[ 3.46 -2.01  2.15 -5.20  1.99 -2.76 -4.81  2.84  1.00  7.07  0.68 -2.04
 -5.74 -2.91  5.01  4.42  2.01  5.55 -0.93  3.08 -5.68  1.73] = P
[ 1.99 -1.96 -3.58 -1.28 -4.58 -7.60 -6.27 -3.82 -4.76 -3.20 -5.66 -3.83
 -2.48  4.87 -2.95 -1.92 -4.80  5.63  2.30 -6.56 -2.87 -0.33] = M
[ 3.70  5.72 -3.17  1.39 -0.84  2.83  0.79  0.82 -6.28  2.40  2.06 -7.36
  3.37 -2.46  7.02  1.34  5.83 -3.01  3.84 -3.17 -3.39 -3.51] = X
[ 3.86  5.51 -2.79  5.69  0.84  6.18  0.35 -1.62 -2.32  1.02  2.59 -5.51
  0.82 -1.48  6.34  3.75  6.77  0.53  1.84 -1.07 -4.88 -2.23] = Q
[ 3.27 -0.93 -5.19  2.38 -4.17 -5.75 -7.73 -6.75 -4.51 -4.40 -5.92 -4.92
 -4.29  6.02 -2.30 -0.09 -3.93  8.95  2.41 -6.92 -5.41 -0.53] = U
[ 5.79  0.24 -1.10  0.34 -5.34 -6.00 -5.04 -0.48 -3.47 -2.39 -4.72 -6.18
 -1.11  4.59 -0.99 -0.48  2.10  5.04  0.47 -7.93 -5.35  2.37] = E
[ 0.04  0.17 -4.75  3.43  0.04  0.36 -3.66 -6.46 -2.12 -2.33 -1.59 -1.52
 -3.21  2.12 -0.07  1.23 -3.48  5.13  2.18 -1.16 -2.61 -2.59] = V
[ 7.29  5.67 -2.39  3.83 -2.79  1.46 -1.73  0.24 -4.97  0.44 -0.03 -9.31
  1.57  0.54  5.80  2.52  8.44  1.42  2.19 -6.15 -7.01 -0.58] = G
[ 1.73  5.55 -4.81  3.08  1.00  5.01  0.68 -2.04 -5.68  1.99  2.84 -5.74
  2.01 -2.76  7.07  2.15  3.46 -2.00  4.42 -0.93 -2.91 -5.20] = R
[ 5.67 -0.33 -1.25  1.61 -4.94 -5.57 -5.80 -1.95 -2.31 -3.27 -5.12 -5.31
 -2.42  5.38 -1.93  0.14  1.37  6.87 -0.12 -7.43 -5.78  2.75] = W
[-2.44  0.29 -3.08  3.04  2.62  3.60 -0.43 -4.78  0.20 -0.77  1.22  1.62
 -1.98 -0.43  0.66  1.53 -3.01  1.88  1.28  2.90  0.16 -2.96] = S
order: [-5.74 -5.68 -5.20 -4.81 -2.91 -2.76 -2.04 -2.00 -0.93  0.68  1.00  1.73
  1.99  2.01  2.15  2.84  3.08  3.46  4.42  5.01  5.55  7.07]  R
order: [-0.99 -5.04 -3.47  5.79 -2.39  4.59  0.24  2.10 -7.93 -5.35  0.34 -6.00
  2.37 -1.10 -1.11  0.47 -4.72  5.04 -6.18 -5.34 -0.48 -0.48]  E

[-1.32  0.59 -1.72  3.22  0.52 -1.13  0.71  1.35 -3.57 -0.42 -2.53 -3.53
  1.64 -6.13 -4.45 -0.41 -1.16  0.04 -4.27] : lasod
[-0.41 -1.16  0.04 -1.72 -4.46  0.59 -3.53  0.52 -3.57  0.71  1.35 -2.53
  1.64 -6.13  3.22 -1.32 -4.27 -0.42 -1.13] : teder
[-6.13 -0.41 -1.72 -3.57 -0.42 -1.14 -3.53  0.59  0.04 -1.16 -4.27  3.22
  0.71 -1.32  0.52 -2.53  1.35  1.64 -4.46] : batod
order: [ 3.22  0.71 -1.13 -1.32 -1.72 -6.13  0.52  0.59 -4.27 -0.42 -2.53 -0.41
  0.04 -3.57 -1.16 -3.53  1.64 -4.46  1.35]  teder
order: [ 1.35 -1.13  3.22 -0.42 -3.57  1.64 -1.72 -0.41 -6.13 -2.53 -1.16  0.59
 -4.27  0.71  0.04 -3.53 -1.32 -4.45  0.52]  lasod
order: [-6.13 -4.46 -4.27 -3.57 -3.53 -2.53 -1.72 -1.32 -1.16 -1.13 -0.42 -0.41
  0.04  0.52  0.59  0.71  1.35  1.64  3.22]  teder
order: [-6.13 -4.46 -4.27 -3.57 -3.53 -2.53 -1.72 -1.32 -1.16 -1.14 -0.42 -0.41
  0.04  0.52  0.59  0.71  1.35  1.64  3.22]  batod
order: [-4.27 -0.42 -0.41  1.35 -2.53  0.04 -1.16  0.59 -1.32  0.52  0.71 -3.57
 -1.72  3.22  1.64 -4.45 -3.53 -6.13 -1.13]  lasod
order: [ 0.04 -4.27 -1.32  0.59 -1.72  3.22  0.52 -1.13  0.71  1.35 -3.57 -0.42
 -2.53 -3.53  1.64 -6.13 -4.45 -0.41 -1.16]  lasod
order: [ 0.59  1.35  3.22 -4.27 -0.41 -1.72 -6.13 -3.57 -1.32 -1.13 -3.53  1.64
  0.52 -2.53 -4.46 -1.16  0.04  0.71 -0.42]  teder

[ 7.54 -0.17  2.15 -5.29  0.31] -> rabiz
[ 0.39 -1.65  1.82 -0.13  8.61] -> Rugi
[ 2.87  0.53  3.62 -1.88 -0.18] -> Duzub
[ 0.39  2.07  0.40  3.30 -2.58] -> Bem
[1.12 1.05 2.42 1.16 7.14] -> Lilop
[ 2.88  0.53  3.62 -0.18 -1.88] -> tisi
[ 4.50 -3.04  3.06 -6.08 -1.38] -> Gibob
[ 0.75  1.91 -0.56  2.12 -3.57] -> zipet
[ 3.45  0.07 -6.79 -4.75  0.69] -> Feni
[ 2.88  0.53  3.62 -0.18  6.14] -> Sep
[ 1.87  1.65  3.61  1.20 -0.83] -> paf
[ 0.31  2.15  7.54 -5.28 -0.17] -> labik
order: [-1.88 -0.18  3.62  0.53  2.88]  tisi
order: [-0.17  2.15 -5.29  0.31  7.54]  rabiz

[-6.36  3.16  8.65  5.21] : Gup
[ 3.17  8.64 -6.36  5.21] : Lilu
[-6.36  8.65  3.17  5.21] : voda
order: [ 5.21  3.17  8.65 -6.36]  voda
order: [ 5.21  3.17  8.64 -6.36]  Lilu
order: [ 8.65  5.21  3.17 -6.36]  voda
order: [ 5.21 -6.36  8.64  3.17]  Lilu
order: [-6.36  3.16  5.21  8.65]  Gup
order: [-6.36  3.17  5.21  8.65]  voda
order: [ 8.65  3.17  5.21 -6.36]  voda

